Table B holds the same points as the rows below and some others, measured another way and shuffled. Each row below is followed by which row of B it is.
B:
487	-239	-122	144	271	2	68	-7	131	386	-699	-215	-32	-294	141	-66	-272	-110	145	354	-21	-213	270	10	-277	79	214	-101	-195	503	-135	-200
-275	197	-122	89	51	103	34	-142	-223	-23	169	186	102	-110	-118	-33	212	63	-142	42	152	183	156	109	-37	74	-115	-186	-77	-225	107	143
-146	130	-109	75	-17	158	42	-30	-107	-4	54	93	51	-32	-58	12	96	-26	92	62	38	45	23	79	48	61	32	-152	-83	-6	48	151
16	1	-16	-57	-69	-22	-34	-19	94	52	26	24	-5	30	-75	48	59	-15	-42	-39	93	10	29	-1	-22	-47	-39	84	38	-26	1	54
-108	149	-44	-145	-152	-118	-84	-91	72	-66	343	250	117	106	-142	107	142	111	-2	88	182	-1	36	4	88	52	-185	240	26	-382	54	57
196	-180	299	43	103	-114	-15	-47	309	-58	-163	-94	-119	67	18	168	101	13	-230	-336	26	150	-110	-153	3	-132	-167	223	58	146	101	-30
-22	-56	112	120	166	94	152	59	-25	4	-276	-62	-228	-47	88	0	71	-64	-44	-164	-119	163	-91	59	68	-132	77	-135	-95	309	103	98
131	-20	59	37	-10	104	36	100	87	0	-5	-265	-96	51	-80	41	-47	27	-96	-125	50	89	-78	-29	-1	-152	126	-33	-71	96	-58	61
13	-12	23	55	34	60	55	-1	50	-60	-66	59	10	18	79	62	42	-35	154	13	-54	-1	-93	21	132	57	38	31	-66	37	60	48
6	128	-141	-29	9	100	-4	-67	-83	21	105	17	133	-69	-46	7	42	139	2	116	174	4	109	50	36	50	48	11	-155	-223	33	34
20	-21	37	-30	-61	-70	-34	-29	157	-48	95	190	56	81	-5	70	51	-6	64	115	23	-66	-15	-7	67	89	-145	155	-5	-88	17	19
1	-49	-3	121	57	13	49	-37	49	0	-121	84	31	-35	48	28	34	-113	115	77	-53	3	-6	29	-5	109	-11	-43	-6	77	9	22
308	-238	-4	133	144	38	62	35	142	131	-400	-212	-3	-120	150	-38	-156	-135	85	80	-70	-88	36	-8	-121	47	175	-40	-47	254	-112	-117
2	44	-67	6	39	49	76	46	-61	-3	41	19	-15	-28	20	-58	-28	56	28	184	17	1	36	100	54	15	73	-39	-156	-96	-25	24
-30	51	-66	-35	-119	-112	-25	-17	94	52	85	75	15	58	-135	78	26	-84	102	91	66	-9	16	15	-44	18	-16	94	105	-87	-61	36
140	-86	80	-22	-57	-127	-46	-11	259	18	-33	41	-7	86	-39	120	1	-59	53	18	24	-54	-38	-70	-9	13	-90	197	66	45	-27	-21
-104	14	25	71	2	-32	63	-6	19	-50	8	85	-43	31	-19	43	83	-96	58	-12	-44	93	-66	46	36	19	-19	-15	48	-14	22	70
-86	40	41	-50	-40	-37	-7	-43	71	-44	71	177	-19	62	-24	81	146	9	-1	-56	40	46	-35	14	99	-11	-121	119	13	-65	102	89
-2	-58	122	88	88	-23	53	-44	71	-54	-97	-45	-62	-3	12	76	113	-45	-102	-216	-2	175	-76	-24	8	-59	-31	32	49	29	72	30
-101	9	50	89	29	85	112	69	-53	-176	132	20	-20	56	65	-34	39	-3	16	18	-79	104	-133	85	142	28	42	-67	-84	-139	4	71
80	21	-89	-90	-37	35	-47	-41	42	98	0	-27	56	-39	-52	17	30	66	-61	2	166	-27	107	9	-33	-40	19	84	-45	-83	5	21
53	-103	104	96	68	-333	8	-126	284	-16	-142	481	43	37	78	145	36	-160	302	400	-139	-151	20	-20	19	307	-315	229	45	78	42	-100
-108	128	-32	16	-109	154	35	53	-43	-69	147	-161	-28	85	-129	88	82	-15	38	-225	63	153	-151	15	101	-122	168	-53	28	-68	9	170
87	-63	28	31	8	-105	4	-20	152	36	-62	70	-4	14	-17	53	-7	-65	49	115	5	-32	25	-8	-44	53	-66	88	17	31	-35	-27
-90	68	-148	0	50	-9	44	-65	-126	-16	125	229	137	-90	50	-105	35	67	27	332	64	-36	155	143	19	171	-52	-16	-134	-315	-2	-18
0	-11	71	-78	-115	-38	-31	14	156	-50	92	-10	-38	126	-61	114	90	-24	-14	-193	53	54	-119	-40	81	-96	-27	179	100	-67	26	72
-45	-98	122	110	-23	-147	105	65	169	-126	-81	121	-95	137	86	110	7	-251	322	35	-244	14	-258	22	134	85	29	98	146	85	-26	13
-66	24	-73	5	-35	-4	75	73	-18	-5	45	133	-33	28	22	-46	-26	-64	164	243	-70	-56	-13	120	69	62	47	-33	-64	-37	-52	51
116	-161	422	232	209	81	287	243	133	-305	-271	-426	-400	171	202	162	-24	-92	88	-506	-350	342	-585	-52	337	-273	319	3	-52	335	82	54
-92	53	-57	70	44	162	96	25	-115	-54	-5	-3	3	-34	56	-29	55	-8	71	0	-26	72	-53	96	108	14	121	-119	-109	-34	42	99
249	79	-451	-217	-200	312	-116	90	-110	375	38	-435	162	-150	-182	-175	-212	116	-81	145	376	-208	326	81	-234	-148	406	-123	-141	-106	-257	36
-77	9	62	100	65	-127	122	26	32	-30	-79	109	-143	28	-7	54	34	-116	123	95	-119	99	-81	67	39	11	-5	-8	16	73	10	31
144	-116	101	42	-11	36	59	104	171	-101	-63	-96	-40	107	111	70	-65	-64	174	-27	-115	-38	-209	-21	155	4	120	104	-33	67	-35	0
-85	103	-33	96	88	102	91	-12	-115	25	-42	-46	-75	-72	-74	5	80	22	-70	-35	50	168	33	68	-8	-67	62	-162	-107	48	54	108
-55	41	-75	4	11	90	19	-33	-46	-2	39	121	65	-39	23	-30	71	31	12	98	54	-12	64	74	48	65	-27	-32	-104	-85	45	66
-83	164	-177	-238	-134	17	-151	-142	-55	113	306	116	156	-48	-205	-25	178	225	-333	-26	402	31	286	32	-95	-76	-172	131	-26	-410	55	80
128	20	-79	-117	-128	12	-88	-6	129	92	92	-74	67	37	-123	58	-13	55	-34	14	187	-67	71	-34	-43	-50	21	136	-3	-98	-59	22
6	36	-64	2	-23	190	10	35	-51	25	69	-135	14	-25	-61	-49	28	63	-147	-68	121	63	48	42	-16	-85	78	-108	-103	-37	-19	103
-212	126	-2	107	119	72	104	-75	-158	-104	68	189	2	-58	13	-3	175	55	-38	33	9	173	12	103	103	60	-79	-115	-131	-123	144	110
-43	56	-4	93	62	188	60	-4	-80	-84	69	-47	39	-30	5	-16	70	75	-79	-40	53	111	-16	44	71	5	35	-120	-154	-70	52	96
98	-22	-110	28	-22	-32	-25	-43	79	105	-35	26	105	-50	-51	6	-46	-53	75	209	82	-87	125	17	-114	105	5	18	-6	-41	-89	-32
44	26	-74	-16	-45	12	40	67	28	116	-74	-115	-96	1	-92	20	-40	-64	64	23	35	18	6	45	-43	-102	151	-26	2	97	-70	56
-67	-37	119	60	52	2	78	7	52	-139	-3	100	-55	57	89	49	106	-33	27	-84	-85	97	-140	28	150	10	-49	50	-20	-23	89	58
79	-12	-16	-48	-41	103	-4	46	57	33	-1	-116	-25	21	-26	15	9	35	-56	-88	81	10	-12	5	29	-97	78	27	-58	18	-8	66
20	16	-52	3	-29	25	-38	-53	51	58	44	25	62	-24	-92	16	52	13	-87	38	130	12	106	4	-80	14	-66	1	-17	-52	-14	45
36	-52	97	-4	-51	-78	-16	7	173	-31	49	11	-45	90	-65	81	53	-37	-67	-79	32	55	-55	-38	-4	-48	-91	116	70	-12	-10	33
-43	-1	41	99	-1	-41	77	16	84	-40	-93	60	-64	56	1	112	39	-156	231	4	-111	45	-142	17	79	38	50	16	60	111	15	60
87	91	-94	-100	-81	83	-74	-37	48	63	126	-41	95	1	-118	53	29	142	-67	26	224	-33	99	-18	2	-36	2	88	-105	-136	7	54
-141	155	-224	126	76	272	68	-61	-268	15	68	72	165	-164	-5	-115	56	62	26	222	95	29	163	149	-2	150	80	-293	-234	-131	27	114
-27	103	-183	-12	-97	83	-6	29	-61	76	163	-7	78	-19	-135	-60	-40	16	18	230	125	-44	126	87	-73	36	67	-101	-78	-135	-114	69
27	59	-123	-60	-41	5	-33	-57	5	102	27	-6	68	-51	-88	16	36	34	-28	48	164	-2	121	27	-63	-12	26	49	-13	-123	-15	23
90	-53	37	-22	-55	-8	2	45	153	5	-33	-34	-39	72	-6	72	-8	-50	73	-31	-2	-27	-78	-18	50	-37	35	105	15	57	-22	31
44	78	-17	-72	-11	95	-38	-64	22	91	-51	-178	-35	-34	-128	111	131	95	-173	-327	218	150	30	-50	-13	-204	64	63	-5	13	102	100
2	31	-82	45	63	115	-6	-78	-66	61	16	0	91	-115	-47	-58	68	77	-187	42	160	56	177	44	-97	24	-48	-104	-116	-85	19	44
-69	24	-20	41	111	129	34	-87	-103	-70	62	104	100	-92	75	-66	131	122	-171	5	96	86	93	69	52	61	-89	-53	-160	-192	108	46
-1	26	-60	109	15	184	34	-13	-25	0	-50	-67	67	-41	-7	24	34	-44	71	-28	28	32	-16	21	18	42	97	-125	-69	61	12	94
-17	43	-1	-4	42	94	17	-26	-25	27	2	-12	-35	-41	-47	1	99	84	-170	-86	114	100	64	28	1	-86	-34	-39	-103	1	73	90
73	2	-129	46	201	79	0	-177	-104	159	-181	59	130	-260	40	-84	79	122	-208	115	200	26	320	57	-153	76	-73	-81	-183	-63	83	-40
-61	104	-99	-29	10	131	18	-18	-106	86	20	-35	-26	-72	-91	-32	86	78	-143	-44	148	91	113	70	-28	-102	40	-99	-106	-20	46	118
97	-101	34	-102	-175	-215	-75	5	312	1	51	177	42	159	-14	127	-15	-137	222	123	-23	-169	-78	-46	41	88	-102	312	168	-60	-73	-37
180	-44	-81	24	63	35	26	-5	56	139	-211	-102	9	-91	21	12	-71	-18	82	103	51	-61	81	15	-57	6	130	5	-90	110	-39	-34
-5	-63	79	-22	-77	-52	48	88	149	-53	-26	48	-114	130	35	73	19	-123	154	-48	-111	-8	-176	19	126	-45	34	114	70	80	-7	61
188	-296	281	-191	-265	-679	-136	36	710	28	-8	388	-164	350	-69	252	-32	-311	220	161	-149	-233	-152	-146	-43	42	-404	647	448	100	-135	-145
46	-115	294	100	120	-19	100	38	160	-175	-119	-95	-186	96	90	131	110	-20	-99	-349	-110	221	-258	-64	158	-138	-28	103	9	128	124	43
82	-23	39	80	-10	22	28	26	120	-59	14	-28	25	59	-9	81	-25	-37	118	63	-21	-9	-88	-20	56	57	30	34	-42	12	-33	20
132	0	-46	-89	-87	-54	-65	7	135	137	30	-115	-20	17	-166	43	-23	26	-120	0	178	-5	101	-30	-130	-111	5	96	28	-22	-85	10
-67	123	-58	-20	-44	2	31	-15	-9	-48	121	118	36	43	-43	75	54	34	160	118	39	6	-39	49	127	53	23	67	-69	-148	37	67
-295	133	-13	120	69	21	139	-40	-161	-163	112	290	0	1	49	5	162	-39	146	122	-100	134	-80	141	176	132	-52	-98	-71	-158	118	117
152	-16	-174	-78	-25	53	-75	-61	44	218	-92	-35	107	-119	-59	-39	-28	36	-62	128	202	-116	242	18	-155	10	24	22	-64	-6	-54	-13
168	-135	58	-23	-98	-154	-38	39	283	9	-4	13	10	113	-16	84	-73	-114	115	99	-22	-109	-62	-51	-25	46	-36	205	107	-2	-116	-59
164	-13	-52	-24	-64	-36	-53	-13	162	156	-92	-108	-2	0	-135	94	-39	-44	30	19	123	-44	68	-51	-117	-51	46	75	35	106	-70	8
-16	-30	6	46	-73	-78	6	-19	140	-20	-24	87	27	70	-21	111	40	-167	208	14	-48	-17	-96	-10	28	79	-1	92	133	9	-22	31
Rows of B count from 0, top down.

-26	302	31	20	-43	315	76	-444	-23	2	124	-164	66	-252	-19	-126	-20	-241	206	376	-133	118	-129	-117	0	-385	150	-133	-376
59
-193	-312	149	245	8	-260	-261	115	-14	357	-27	107	116	-102	-142	130	-84	16	-76	-269	236	-83	73	148	-22	41	122	75	294
61
46	-13	-3	247	237	58	-255	178	217	256	-493	142	5	-78	-284	-76	-319	-148	457	433	41	51	-185	-325	-252	-333	78	-123	-164
37
3	248	75	-77	-102	322	229	-457	-285	-146	459	-270	2	65	59	-59	265	-6	-212	-2	-87	110	46	64	81	-62	24	134	71
54
-149	6	148	-44	-145	372	-93	-365	-288	-52	491	-225	215	-218	212	-21	258	-178	75	48	-35	209	83	305	-91	-330	-22	30	-285
9
-148	-329	24	343	103	-19	-247	218	343	171	-308	307	-60	-164	-347	146	-221	-76	85	-9	181	-172	-96	-94	57	-136	121	40	152
71
-99	-291	237	192	170	-270	-308	275	-187	445	-26	85	174	-16	-13	138	-34	109	-85	-294	178	3	92	121	-302	80	113	78	361
21
-132	-265	177	287	211	-291	-387	326	-66	395	-218	181	127	-183	-46	96	-100	13	88	-127	132	-53	-42	20	-318	-76	95	-23	278
22
-338	-363	214	125	-175	-174	-231	-19	-379	196	344	-46	212	-63	55	62	232	61	-236	-498	269	19	218	529	-49	76	-127	245	437
13
-72	-100	-37	204	-36	134	142	-60	249	-60	-148	150	-257	280	-452	90	-129	146	-288	-64	121	-160	-95	-91	158	136	-165	311	552
36
81	411	-27	33	-88	266	201	-587	66	-133	242	-225	-100	-51	2	4	1	-92	-44	348	-245	25	-193	-205	80	-185	41	-50	-118
28
157	-79	5	284	247	-20	-310	124	392	254	-218	124	2	-133	-157	233	-314	-97	277	329	-55	-62	-185	-354	-175	-209	242	-157	-190
64
201	1	28	260	266	-92	-295	82	305	292	-160	57	21	-138	-75	222	-274	-85	252	310	-90	-48	-166	-386	-176	-175	317	-206	-194
39
-324	-479	237	187	-33	-173	-358	216	-305	282	134	89	212	-103	13	75	161	30	-103	-471	313	16	212	442	-127	9	-40	187	377
67
-13	-59	32	145	-15	62	81	-101	-4	-66	125	5	-179	252	-168	120	95	159	-344	-201	65	-104	19	-23	147	177	-52	253	520
16
66	304	19	5	-58	282	70	-448	-122	-100	234	-253	-30	18	86	-71	110	-103	70	285	-162	133	-68	-105	-1	-223	-6	-32	-150
41
68	65	10	298	304	-134	-123	219	219	288	-589	209	-133	22	-335	-34	-339	10	186	273	15	-90	-242	-446	-211	-107	113	-75	235
53
27	-42	218	-123	-17	405	-182	-229	-468	-1	636	-332	266	-15	389	42	397	-102	75	-46	-37	330	251	284	-189	-241	74	36	-331
26
3	-472	62	309	140	0	-418	308	332	242	-169	215	-4	64	-218	304	-199	-3	121	-46	200	-67	41	-55	-48	-53	92	70	66
23
3	-190	134	226	190	-175	-233	223	58	394	-235	118	33	98	-183	121	-204	86	12	-59	139	-23	-9	-111	-216	44	105	45	273
43
-46	-136	78	152	90	187	-421	26	26	208	-48	-15	236	-313	27	-18	-84	-303	550	343	42	183	-18	1	-229	-506	131	-185	-547
19
-181	-341	101	272	153	59	-356	321	175	341	-502	276	75	-105	-322	-30	-288	-128	356	129	240	39	-50	-30	-226	-289	6	2	-25
25
-119	127	1	77	-144	150	-97	-373	-193	-132	373	-199	132	-328	107	-84	211	-222	160	177	-71	73	-53	144	24	-344	-18	-34	-202
49
38	255	7	16	-103	178	161	-457	-173	-193	462	-248	-49	3	71	20	240	-5	-209	38	-140	10	-36	-4	125	-42	14	95	123
45
-117	-35	47	22	-154	306	14	-288	-211	-218	458	-153	35	-20	37	17	298	-37	-136	-77	9	66	63	250	65	-125	-142	210	104
70
-119	290	-1	63	-209	172	241	-596	-15	-157	299	-160	-92	-134	-49	-19	86	-69	-220	96	-127	-63	-145	4	207	-107	-18	58	121
4
-223	-223	106	298	89	-252	-207	190	22	274	-211	217	42	-208	-224	48	-116	6	-43	-161	172	-149	-84	42	-104	-36	59	64	398
5
-378	-468	87	254	-115	-37	-275	138	-21	99	38	193	125	-241	-230	51	51	-79	-16	-284	312	-91	71	375	53	-125	-90	209	270
69
65	237	40	63	96	254	-31	-219	30	105	-84	-97	43	-79	-68	-87	-138	-140	273	442	-129	144	-170	-212	-237	-332	37	-103	-260
47
42	200	27	-38	-69	386	148	-345	-229	-213	265	-226	-91	261	9	-89	218	39	-103	121	-86	153	3	17	-37	-86	-220	194	149
65
-76	21	107	-97	-55	576	12	-232	-336	-159	362	-193	132	-16	65	-148	303	-148	116	92	17	271	129	210	-78	-330	-61	133	-240
12
-86	-169	311	86	257	-15	-412	279	-387	476	-173	-2	271	-57	179	-77	5	-42	293	-8	101	266	96	97	-576	-243	56	-83	-41
50
-178	-76	118	36	-191	139	38	-324	-225	-73	509	-142	63	-51	59	89	271	13	-305	-272	57	3	112	308	137	11	-23	202	229
60
95	-221	259	152	262	-124	-342	256	-101	477	-124	19	75	243	87	200	-99	137	4	-141	93	108	121	-84	-345	79	151	-7	194
35
-13	285	-53	49	-143	203	376	-481	21	-191	208	-126	-204	140	-253	-36	59	56	-340	35	-55	-93	-100	-113	286	70	-22	202	341
34
-78	-413	238	170	184	-57	-324	361	-206	282	0	112	80	164	15	167	99	149	-124	-369	209	42	181	160	-248	92	17	182	411
18
-296	-157	-32	275	-137	-7	13	-104	198	-15	-126	195	-102	-172	-406	-1	-98	-61	-118	-78	179	-208	-121	73	236	-75	-66	173	359
63
